Look-ups in named tables: a row name and a column name give one cell, copied from the table.

zuk =
cols = mif, sunom, seg, dadam, kuribid, batosoz, fuv, lerepos, nefafe, fonezu
mimug: [61, 44, 49, 48, 51, 47, 47, 60, 26, 45]
bokoz: [48, 36, 55, 48, 54, 49, 63, 52, 54, 61]
pego: [45, 44, 38, 44, 37, 53, 47, 43, 61, 56]
lelam: [70, 52, 51, 54, 56, 35, 27, 48, 38, 52]
nidor: [45, 52, 70, 57, 68, 36, 63, 47, 34, 69]
votodam: [28, 67, 69, 38, 42, 29, 39, 42, 13, 37]
kiged: [60, 71, 43, 47, 46, 44, 56, 53, 30, 27]
goz: [35, 76, 58, 49, 61, 56, 54, 28, 57, 53]
govidi: [59, 59, 72, 25, 56, 63, 54, 28, 38, 50]
gutok: [50, 34, 44, 45, 79, 49, 50, 27, 57, 59]
latikug: [51, 70, 61, 57, 74, 45, 70, 47, 37, 66]
bes: [29, 55, 64, 46, 61, 57, 52, 34, 39, 48]

latikug, kuribid -> 74
goz, mif -> 35
kiged, seg -> 43
pego, lerepos -> 43
gutok, sunom -> 34
lelam, nefafe -> 38

bidavo
        beb  seg  vez  zuf  neb  dorud  zivuko  pob  gud
bop     196  198  196  201  201    194     210  211  197
gef     198  191  194  191  192    197     192  206  142
zel     196  204  196  209  211    191     248  231   23
totifo  194  193  193  194  192    197     197  177  214

dorud of gef = 197
zivuko of totifo = 197
gud of gef = 142
gud of zel = 23
zuf of zel = 209
zivuko of bop = 210
neb of totifo = 192
zuf of gef = 191
beb of bop = 196
pob of totifo = 177
beb of totifo = 194
zivuko of zel = 248
zivuko of gef = 192
pob of bop = 211

pek:
columns: fanuvek, mazuruz, nal, fiv, remez, nagifa, zus, bovulu
zed: [77, 134, 200, 162, 91, 62, 61, 63]
besa: [205, 148, 84, 66, 61, 61, 81, 148]
rudo: [64, 82, 148, 201, 147, 81, 63, 61]
gikabik: [140, 77, 58, 61, 63, 85, 158, 203]

besa, fiv -> 66
zed, remez -> 91
zed, fiv -> 162
rudo, fiv -> 201
gikabik, bovulu -> 203
rudo, nagifa -> 81
zed, zus -> 61
besa, nagifa -> 61

Table musilif
	rotefav	fizo	runog	zan
fefuto	0.2	0.2	0.1	0.1
daberu	0.5	0.0	-0.2	0.2
rik	0.4	0.4	0.7	0.5
datuted	0.0	0.6	0.1	0.4
gidus	0.6	0.1	0.4	-0.9

fizo of gidus: 0.1
zan of daberu: 0.2
fizo of daberu: 0.0
rotefav of datuted: 0.0
fizo of datuted: 0.6
rotefav of rik: 0.4
fizo of rik: 0.4
runog of daberu: -0.2
rotefav of daberu: 0.5
runog of datuted: 0.1
rotefav of gidus: 0.6
zan of datuted: 0.4
rotefav of fefuto: 0.2
runog of gidus: 0.4
fizo of fefuto: 0.2
runog of fefuto: 0.1
runog of rik: 0.7
zan of fefuto: 0.1
zan of rik: 0.5
Which row has the largest rotefav? gidus

podoku:
	tipo	tumas	dat	tez
vaf	8109	-5975	6195	-4200
mokuf	5397	2811	-4936	6428
zemesok	-7328	5881	6239	7698
gazoren	-6565	4305	7146	9676
kizuz	9281	-5728	5226	-3350
nel	5004	3307	-5353	6833

tez of zemesok is 7698
dat of vaf is 6195
tumas of mokuf is 2811
tipo of mokuf is 5397
tez of mokuf is 6428
tumas of gazoren is 4305
tez of gazoren is 9676

Table somere
	lefotun	fivuvi
fovi	-0.10	-0.32
gev	-0.28	0.65
lol	0.78	0.65
kizu	0.31	-0.80
kal	0.13	-0.13
sab	-0.32	0.34
daroba	0.19	-0.33
fufefo	0.06	0.63
mubu	0.52	0.48

What is the fivuvi of mubu in somere? 0.48
What is the fivuvi of fovi in somere? -0.32
What is the lefotun of gev in somere? -0.28
What is the fivuvi of gev in somere? 0.65
What is the lefotun of kal in somere? 0.13
What is the fivuvi of fufefo in somere? 0.63
What is the lefotun of daroba in somere? 0.19
What is the lefotun of sab in somere? -0.32
What is the lefotun of fufefo in somere? 0.06
What is the fivuvi of kal in somere? -0.13
What is the fivuvi of lol in somere? 0.65
What is the lefotun of mubu in somere? 0.52
What is the fivuvi of sab in somere? 0.34
What is the fivuvi of kizu in somere? -0.80
What is the lefotun of fovi in somere? -0.10
What is the fivuvi of daroba in somere? -0.33

